Below is a small trained network, with its code and all its weights. Each question gives an input and a class and asks what happens when units are switched off, that is, made to give their printed mean instead of their output.

import numpy as np


def w(rows, s, z=0):
    codes = np.array(rows[::2]) - 128.0
    scale = np.full(codes.shape[1], s)
    scale[-1] = z or s
    return codes * scale


def f(y):
    return y / 2 * (1 + np.tanh(0.7978845608 * (y + 0.044715 * y**3)))


def log_softmax(a):
    a = a - a.max(-1, keepdims=True)
    return a - np.log(np.exp(a).sum(-1, keepdims=True))


def net(x, mask):
    res = np.array(x, float).reshape(1, 3) / 4 @ E
    y = f(res @ A[0][:, :-1].T + A[0][:, -1])
    res = res + np.where(mask, y, B[0][:, -1]) @ B[0][:, :-1]
    return log_softmax(res[-1] @ U[:, :-1].T + U[:, -1])


A, B = {}, {}
E = w([
[193,100,98,241,83],'x0',
[137,109,42,72,8],'x1',
[77,255,70,173,123],'x2',
],0.0079)
A[0] = w([
[123,141,182,178,194,119],'N0',
[180,121,111,228,106,21],'N1',
[126,129,98,81,16,147],'N2',
[113,115,59,95,3,122],'N3',
[63,162,154,23,150,75],'N4',
[55,200,91,181,118,39],'N5',
[133,124,57,64,51,167],'N6',
[194,117,116,217,105,61],'N7',
[94,137,85,45,86,172],'N8',
[107,171,139,21,168,77],'N9',
[185,32,157,119,138,51],'N10',
[97,124,167,174,190,137],'N11',
[140,176,200,176,210,138],'N12',
[139,165,161,163,195,102],'N13',
[203,13,204,97,137,114],'N14',
[102,210,43,165,166,10],'N15',
[181,129,143,197,85,2],'N16',
[98,226,78,173,136,34],'N17',
[65,153,145,41,161,36],'N18',
[64,231,109,194,96,60],'N19',
[131,124,29,77,17,128],'N20',
[203,113,70,200,116,48],'N21',
[155,95,104,219,109,51],'N22',
[97,136,185,184,195,173],'N23',
[135,148,184,165,193,122],'N24',
[158,15,190,111,129,104],'N25',
[90,215,85,170,127,45],'N26',
[87,162,173,16,150,44],'N27',
[178,109,96,217,81,50],'N28',
],0.0073,0.00078)
B[0] = w([
[212,186,189,166,160,188],'N0',
[94,88,80,160,161,186],'N1',
[197,205,190,179,141,216],'N2',
[198,184,199,166,178,241],'N3',
[85,61,86,196,185,209],'N4',
[96,125,123,37,74,199],'N5',
[185,186,199,157,180,221],'N6',
[52,41,80,182,178,186],'N7',
[154,118,152,203,197,196],'N8',
[72,66,61,210,186,196],'N9',
[77,133,100,44,60,195],'N10',
[179,198,198,134,148,177],'N11',
[167,169,170,140,142,214],'N12',
[167,168,157,124,115,177],'N13',
[98,153,135,28,41,241],'N14',
[117,130,124,49,74,201],'N15',
[73,63,79,183,167,163],'N16',
[113,138,103,37,59,207],'N17',
[74,80,92,181,174,192],'N18',
[97,105,130,39,40,220],'N19',
[203,186,193,142,149,254],'N20',
[90,90,109,178,182,186],'N21',
[61,86,79,178,165,176],'N22',
[173,176,200,157,137,197],'N23',
[187,175,172,132,145,184],'N24',
[95,145,141,2,46,216],'N25',
[100,143,124,44,59,199],'N26',
[79,63,61,178,178,205],'N27',
[106,88,92,181,157,194],'N28',
],0.0062,0.0056)
U = w([
[255,187,205,158,177,226],'0',
[56,121,113,7,12,185],'1',
[27,54,51,210,222,3],'2',
],0.01,0.00047)

Each question gives the input, the list of numbers given to net, and the class t.
The units are the neurons (one row each of A and B). Each row of codes is followed by its name. A weight is (code - 128) times the scale printed after its matrix; where a second scale follows, it is the last column's (A, B and U).
mask holds one flag per neuron, in row order. A switched-off neuron (its flag False) gives its mean, the last column of its row in B, instead of its output. The means were averaged over made-up inputs and are rounded, as every weight is.
A unit's drop is (log p(t) with every unit on - log p(t) with that unit switched off) / (log p(t) with every unit on - log p(t) with every unit switched off).
The circuit of an input: a set's keep is (log p(t) with only the set's units on - log p(t) with every unit switched off) / (log p(t) with every unit on - log p(t) with every unit switched off). Starting from the 12 units with the biggest drops (on a tie, the unit counted first), units are removed one at a time, each time the one whose removal leaves the highest keep (on an exact tie, the one counted first), for as long as the keep stays at least 0.8.
units of the circuit, in order: the units of the circuit, biggest drop first
unit that matters most: the unit with the biggest drop
top k neurons: the k neurons with the biggest drops, biggest first
drop when u is switched off: that unit's drop, to one decimal
input [-8,8,1], class 0: unit that matters most : N20
input [1,7,7], class 0: top 2 neurons : [N3; N20]
input [4,-4,-5], class 1: units of the circuit, in order : [N14; N25]
input [7,-6,7], class 1: units of the circuit, in order : [N19; N17]
input [6,-6,-7], class 1: top 3 neurons : [N14; N25; N10]
input [-7,-4,6], class 2: top 2 neurons : [N9; N4]
input [-2,-5,-7], class 1: top 2 neurons : [N14; N25]
input [6,7,0], class 0: top 4 neurons : [N20; N3; N2; N6]
input [6,5,-5], class 2: drop when N19 is switched off : 0.1
input [-7,8,-8], class 0: drop when N6 is switched off : 0.3
input [5,-1,-7], class 1: drop when N3 is switched off : 0.0
input [-8,7,-2], class 2: drop when N27 is switched off : 0.3
